Below are the code and all the weights of a small trained network. Each question names an input and a class and asks about switching units off, where a switched-off unit gives its printed mean instead of its output.

import numpy as np


def w(rows, s, z=0):
    codes = np.array(rows[::2]) - 128.0
    scale = np.full(codes.shape[1], s)
    scale[-1] = z or s
    return codes * scale


def f(y):
    return np.maximum(y, 0)


def log_softmax(a):
    a = a - a.max(-1, keepdims=True)
    return a - np.log(np.exp(a).sum(-1, keepdims=True))


def net(x, mask):
    res = np.array(x, float).reshape(1, 3) / 4 @ E
    y = f(res @ A[0][:, :-1].T + A[0][:, -1])
    res = res + np.where(mask, y, B[0][:, -1]) @ B[0][:, :-1]
    return log_softmax(res[-1] @ U[:, :-1].T + U[:, -1])


A, B = {}, {}
E = w([
[76,106,79,221],'x0',
[60,146,106,64],'x1',
[110,251,175,160],'x2',
],0.013)
A[0] = w([
[99,137,65,139,206],'neuron 1',
[181,156,190,73,70],'neuron 2',
[154,168,208,172,71],'neuron 3',
[212,139,155,176,2],'neuron 4',
[190,139,123,167,175],'neuron 5',
[88,132,102,143,53],'neuron 6',
[148,100,191,182,87],'neuron 7',
[171,67,114,99,133],'neuron 8',
[186,117,156,171,59],'neuron 9',
[187,131,151,98,230],'neuron 10',
[87,217,165,140,11],'neuron 11',
[155,107,173,146,23],'neuron 12',
[60,130,124,102,36],'neuron 13',
[52,122,156,57,22],'neuron 14',
[221,110,134,156,14],'neuron 15',
[121,42,92,131,49],'neuron 16',
[118,182,140,156,53],'neuron 17',
[131,78,125,65,126],'neuron 18',
[68,108,104,250,94],'neuron 19',
],0.017,0.0051)
B[0] = w([
[163,107,203,94,191],'neuron 1',
[230,31,107,207,217],'neuron 2',
[114,162,62,153,204],'neuron 3',
[65,57,134,114,187],'neuron 4',
[47,120,194,81,192],'neuron 5',
[180,51,148,104,155],'neuron 6',
[52,107,155,38,179],'neuron 7',
[116,235,55,183,220],'neuron 8',
[68,100,123,58,182],'neuron 9',
[207,102,212,186,213],'neuron 10',
[80,118,52,181,217],'neuron 11',
[105,71,130,97,152],'neuron 12',
[73,52,149,20,167],'neuron 13',
[105,22,133,39,192],'neuron 14',
[70,71,78,43,192],'neuron 15',
[94,207,53,186,221],'neuron 16',
[114,133,33,227,179],'neuron 17',
[127,145,119,204,211],'neuron 18',
[254,42,166,153,250],'neuron 19',
],0.0074,0.014)
U = w([
[252,69,135,180,74],'0',
[82,161,26,224,58],'1',
[39,63,133,58,87],'2',
[172,141,159,177,247],'3',
],0.013)

Each question gives the input, the list of numbers given to net, and the class t.
The units are the neurons (one row each of A and B). Each row of codes is followed by its name. A weight is (code - 128) times the scale printed after its matrix; where a second scale follows, it is the last column's (A, B and U).
mask holds one flag per neuron, in row order. A switched-off neuron (its flag False) gives its mean, the last column of its row in B, instead of its output. The means were averaged over made-up inputs and are rounded, as every weight is.
A unit's drop is (log p(t) with every unit on - log p(t) with that unit switched off) / (log p(t) with every unit on - log p(t) with every unit switched off).
The circuit of an input: a set's keep is (log p(t) with only the set's units on - log p(t) with every unit switched off) / (log p(t) with every unit on - log p(t) with every unit switched off). Starting from the 12 units with the biggest drops (on a tie, the unit counted first), units are removed one at a time, each time the one whose removal leaves the highest keep (on an exact tie, the one counted first), for as long as the keep stays at least 0.8.
circuit, biggest first: the units of the circuit, biggest drop first
most important unit: the unit with the biggest drop
top k neurons: the k neurons with the biggest drops, biggest first
drop when u is switched off: that unit's drop, to one decimal
input [-7,4,1], class 0: circuit, biggest first -> neuron 2
input [-4,1,-5], class 1: circuit, biggest first -> neuron 19; neuron 8
input [-2,-5,-5], class 1: circuit, biggest first -> neuron 8; neuron 19
input [0,-1,-1], class 3: top 3 neurons -> neuron 19; neuron 2; neuron 11
input [-2,-1,-1], class 3: top 3 neurons -> neuron 19; neuron 2; neuron 14
input [0,-4,5], class 1: top 2 neurons -> neuron 3; neuron 17
input [4,-5,-3], class 2: top 3 neurons -> neuron 2; neuron 7; neuron 10
input [-6,-7,-3], class 2: top 2 neurons -> neuron 15; neuron 19
input [5,0,-7], class 1: top 2 neurons -> neuron 16; neuron 8
input [5,7,2], class 2: top 2 neurons -> neuron 13; neuron 2
input [0,5,-5], class 1: top 2 neurons -> neuron 16; neuron 18
input [3,3,2], class 3: top 2 neurons -> neuron 2; neuron 15
input [5,2,-8], class 1: top 2 neurons -> neuron 16; neuron 8
input [3,6,4], class 2: most important unit -> neuron 13
input [3,-6,-4], class 2: drop when neuron 17 is switched off -> 0.0
input [-5,4,3], class 0: drop when neuron 2 is switched off -> 0.8
input [4,3,-1], class 0: drop when neuron 19 is switched off -> 0.2
